In the rows, 128 means zero.
Each row is followed by its class.
[ 93 139 135  98 124 165 131 150 130 193 205 175 123 128 154 118 152  91
 118  85 130  97]  (58)
[106 137 140  96 105 167 107 112 142 183 196 163 118 138 146 143 154  72
 129  85 132  94]  (58)
[112 133 135 117 151 138  85 139 111 155 169 152 111 132 156 121 161 101
 105 126 127 133]  (55)
[ 95 167 137 110 136 168 139 152 135 196 204 177 121 161 159 147 149  65
 103 115 129  87]  (53)
[103 142 132  93 155 153 149 132 129 191 200 172 131 155 158 128 168  77
 108 102 143 108]  (53)
[105 151 119 117 133 151 103 137 159 148 183 151 121 123 156 130 152  98
 105 108 126 116]  (58)
[105 127 133  98 133 170 120  98 122 150 183 171 142 142 162 132 152 106
 111 135 136 125]  (58)
[ 83 148 121 106 160 172 147 150 128 173 220 186 111 130 179 117 177  83
  98  95 131 119]  (55)
[ 82 170 112  93 184 167 146 147 136 173 250 182 115 156 198 126 187  62
  92 127 134 117]  (55)
[ 92 148 133  76 148 164 134 133 135 200 227 201 114 146 185 168 191  61
  98  48 115  90]  (50)
[113 142 111 121 122 143 130 121 142 165 160 137 135 155 142 104 154 101
 122 121 123 123]  (53)
[102 151 109 105 154 171 129 148 112 174 196 164 124 135 159 104 114  95
 115 123 125 123]  (60)
[107 132 111 105 134 166 134 141 141 169 176 159 119 148 150 138 157 101
 117  89 124 101]  (50)
[ 92 156 112 103 141 178 122 135 129 206 242 160 123 164 177 130 163  75
 110 115 123  94]  (53)
[147 110 134 119 123 156 127 122 119 148 140 144 135 137 134 115 136 110
 132 116 132 114]  (48)
[ 93 159 105 106 158 160 146 142 114 165 192 183 122 132 165 122 160  92
 122  95 131 122]  (55)
[ 89 148  99  96 153 165 140 137 119 184 200 162 111 152 167 132 148  85
 105 113 127  92]  (53)
[ 87 151 141 102 141 165 138 131 128 169 202 178 112 132 143 145 163  88
 118  88 122 110]  (50)
[104 171 130 107 141 175 150 136 127 172 193 166 142 161 169  81 169  84
 114 116 124  93]  (53)
[128 145 135 120 128 136 131 143 119 146 193 148 133 117 115 136 151 102
 118  80 130 155]  (50)
[103 132 125  93 123 150 129 120 157 157 159 156 133 130 146 132 137 152
 125 111 121  63]  (58)
[104 162 111 112 168 175 125 132 101 171 199 193 131 126 188 119 159  80
 120 147 121 110]  (55)
[111 149 117  97 150 153 145 167 129 206 208 168  55 158 143 111 152  88
 112 128 145  98]  (53)
[110 154 159 108 144 149  93 143 137 175 191 163 121 163 145 144 161  87
 120  80 128  91]  (50)
[ 90 152 110 113 143 168 136 143 130 180 211 156 128 152 150 122 174  72
 100 105 117  95]  (53)
[ 95 148 133 108 139 162 129 116 107 179 199 170 131 123 157 135 160  86
 110 129 129 108]  (55)
[111 134 138  96 162 146 129 121 138 154 170 167 125 107 148 149 155 123
 117 102 122 111]  (55)
[ 99 148 133 113 131 164 122 151 129 184 194 164 118 164 151 124 144  85
 117 135 121  99]  (53)
[ 97 135 111 104 139 181 136 123 120 183 202 170 127 140 151 104 151  75
 116 122 129 109]  (50)
[ 97 157 121 111 152 162 127 131 121 181 200 169 115 126 166 120 147  86
  98  99 127 138]  (55)
[114 137 145 108 155 161 139 106 137 181 212 162  96 128 150 140 182  78
 100  92 121  89]  (50)
[ 81 152 130 118 144 153 135 137 127 163 167 176 119 141 143 133 171  94
 116  97 134 119]  (55)
[105 141 116  98 161 179 130 134 120 183 204 159 129 150 158 115 161  96
 112 144 135 107]  (60)
[103 152 123 110 132 148 141 139 121 164 181 155 137 142 137 142 142  97
 112 112 118  98]  (53)
[ 89 144 108 116 141 160 128 139 130 177 178 152 156 157 154 119 153 101
 115 131 124 107]  (53)
[ 96 153  57  99 144 170 136 129 122 177 192 146 119 168 142 119 144 102
 118 131 105 100]  (53)
[ 99 162 136 121 133 125 140 148 131 161 175 125 124 143 184 120 174  90
 115 119 129 108]  (53)
[ 94 107 109 114 133 169 126 130 146 181 164 151 114 145 133 125 148  79
 116 115 115  96]  (53)
[ 87 157 127  98 162 164 144 128 124 159 206 175 120 122 178 129 168  98
 102  99 124 101]  (55)

Each row is followed by its class. Each block has new classes.
[124 117 135 114 113 134 120 143 145 127 117 124 123 116 121 115 134 142
 116 140 116 137]  <40>
[121 120 130 119 121 129 125 141 141 131 113 137 139 124 154 117 131 133
 127 136 114 128]  <40>
[137 133 135 114 118 114 120 139 132 135 135 132 118 118 131 131 138 149
 141 142 108 137]  <40>
[129 116 126 149 136 131 142 150 135 125 107 130 125 110 144 114 128 149
 128 139 140 144]  <40>
[128 136 134 131 147 118 131 123 134 128 121 135 116 120 148 137 128 131
 149 127 132 131]  <41>
[132 123 137 171 122 117 141 143 131 121 125 136 106 115 139 146 134 143
 119 141 135 156]  <40>
[119 123 128 146 111 133 124 135 121 125 117 116 131 132 146 130 123 132
 119 136 131 132]  <40>
